Here is a tiny trained network, its code and every weight. The questions are about switching its units off for an input and a class, where a switched-off unit gives its printed mean instead of its output.

import numpy as np


def w(rows, s, z=0):
    codes = np.array(rows[::2]) - 128.0
    scale = np.full(codes.shape[1], s)
    scale[-1] = z or s
    return codes * scale


def f(y):
    return np.maximum(y, 0)


def log_softmax(a):
    a = a - a.max(-1, keepdims=True)
    return a - np.log(np.exp(a).sum(-1, keepdims=True))


def net(x, mask):
    res = np.array(x, float).reshape(1, 4) / 4 @ E
    y = f(res @ A[0][:, :-1].T + A[0][:, -1])
    res = res + np.where(mask, y, B[0][:, -1]) @ B[0][:, :-1]
    return log_softmax(res[-1] @ U[:, :-1].T + U[:, -1])


A, B = {}, {}
E = w([
[41,82,209,49],'x0',
[235,133,88,15],'x1',
[128,127,130,128],'x2',
[143,254,241,135],'x3',
],0.0078)
A[0] = w([
[125,123,134,98,101],'n1',
[115,127,159,131,80],'n2',
[143,121,107,149,137],'n3',
[100,90,116,138,144],'n4',
[173,72,81,139,183],'n5',
[103,96,136,127,107],'n6',
[119,127,133,49,65],'n7',
[119,104,126,126,128],'n8',
[131,125,136,61,81],'n9',
[54,94,176,122,101],'n10',
[167,159,150,134,98],'n11',
[155,93,104,118,148],'n12',
[98,174,192,122,108],'n13',
[114,102,138,128,103],'n14',
[133,114,146,60,70],'n15',
[140,111,115,119,127],'n16',
[179,130,120,126,94],'n17',
[94,127,109,134,131],'n18',
[141,144,100,250,187],'n19',
[139,115,145,56,61],'n20',
[96,86,126,110,124],'n21',
[123,134,162,131,98],'n22',
[147,207,164,122,142],'n23',
[66,100,128,117,94],'n24',
[139,106,152,66,66],'n25',
[101,172,193,121,88],'n26',
[225,157,87,102,107],'n27',
[100,104,158,130,110],'n28',
[128,114,110,143,109],'n29',
[123,137,117,177,153],'n30',
[118,129,134,54,75],'n31',
[110,58,66,130,253],'n32',
],0.021,0.0062)
B[0] = w([
[129,126,132,150,149],'n1',
[115,120,104,106,148],'n2',
[128,152,95,137,158],'n3',
[158,166,163,140,178],'n4',
[110,167,2,113,217],'n5',
[151,161,154,118,161],'n6',
[130,114,126,185,178],'n7',
[138,146,143,131,152],'n8',
[147,107,123,175,173],'n9',
[96,172,149,50,206],'n10',
[180,99,162,121,170],'n11',
[113,137,56,116,180],'n12',
[61,53,66,74,200],'n13',
[138,148,145,121,150],'n14',
[120,111,139,179,176],'n15',
[116,137,96,124,153],'n16',
[129,155,129,90,164],'n17',
[142,149,147,137,154],'n18',
[154,83,132,236,243],'n19',
[149,108,115,181,178],'n20',
[138,163,178,127,180],'n21',
[122,105,100,107,151],'n22',
[185,39,173,110,214],'n23',
[171,178,173,112,181],'n24',
[134,111,130,176,174],'n25',
[76,68,56,83,195],'n26',
[155,169,130,22,227],'n27',
[117,142,134,91,164],'n28',
[135,155,110,136,148],'n29',
[108,92,129,158,174],'n30',
[131,108,127,179,176],'n31',
[17,249,165,163,252],'n32',
],0.048,0.015)
U = w([
[98,136,117,250,142],'0',
[96,143,80,94,127],'1',
[129,59,126,220,253],'2',
[179,128,150,80,62],'3',
[113,168,168,104,17],'4',
],0.014,0.0015)

Each question gives the input, the list of numbers given to net, and the class t.
The units are the neurons (one row each of A and B). Each row of codes is followed by its name. A weight is (code - 128) times the scale printed after its matrix; where a second scale follows, it is the last column's (A, B and U).
mask holds one flag per neuron, in row order. A switched-off neuron (its flag False) gives its mean, the last column of its row in B, instead of its output. The means were averaged over made-up inputs and are rounded, as every weight is.
A unit's drop is (log p(t) with every unit on - log p(t) with that unit switched off) / (log p(t) with every unit on - log p(t) with every unit switched off).
The circuit of an input: a set's keep is (log p(t) with only the set's units on - log p(t) with every unit switched off) / (log p(t) with every unit on - log p(t) with every unit switched off). Starting from the 12 units with the biggest drops (on a tie, the unit counted first), units are removed one at a time, each time the one whose removal leaves the highest keep (on an exact tie, the one counted first), for as long as the keep stays at least 0.8.
circuit, biggest first: the units of the circuit, biggest drop first
most important unit: the unit with the biggest drop
top k neurons: the k neurons with the biggest drops, biggest first
drop when u is switched off: that unit's drop, to one decimal
input [6,1,8,8], class 2: circuit, biggest first -> (n23)
input [0,7,0,2], class 3: top 2 neurons -> (n27 n19)
input [1,8,2,-8], class 0: top 4 neurons -> (n32 n7 n20 n15)
input [6,1,-7,2], class 2: top 3 neurons -> (n27 n32 n5)
input [2,-1,-3,7], class 1: top 2 neurons -> (n13 n19)
input [0,1,-7,6], class 3: top 4 neurons -> (n19 n23 n32 n5)
input [1,2,-7,-1], class 0: top 3 neurons -> (n10 n27 n13)
input [-7,3,6,1], class 3: top 2 neurons -> (n27 n32)
input [1,-8,-6,0], class 4: top 2 neurons -> (n10 n5)
input [5,-4,-6,0], class 4: top 2 neurons -> (n5 n24)
input [1,3,-6,-6], class 0: top 4 neurons -> (n32 n10 n13 n26)
input [0,-7,-7,4], class 2: top 2 neurons -> (n19 n27)
input [0,6,7,7], class 3: drop when n27 is switched off -> 2.0
input [8,-1,8,-3], class 4: drop when n10 is switched off -> 0.3
input [0,5,3,4], class 3: drop when n27 is switched off -> 1.0
input [1,2,1,8], class 2: most important unit -> n23
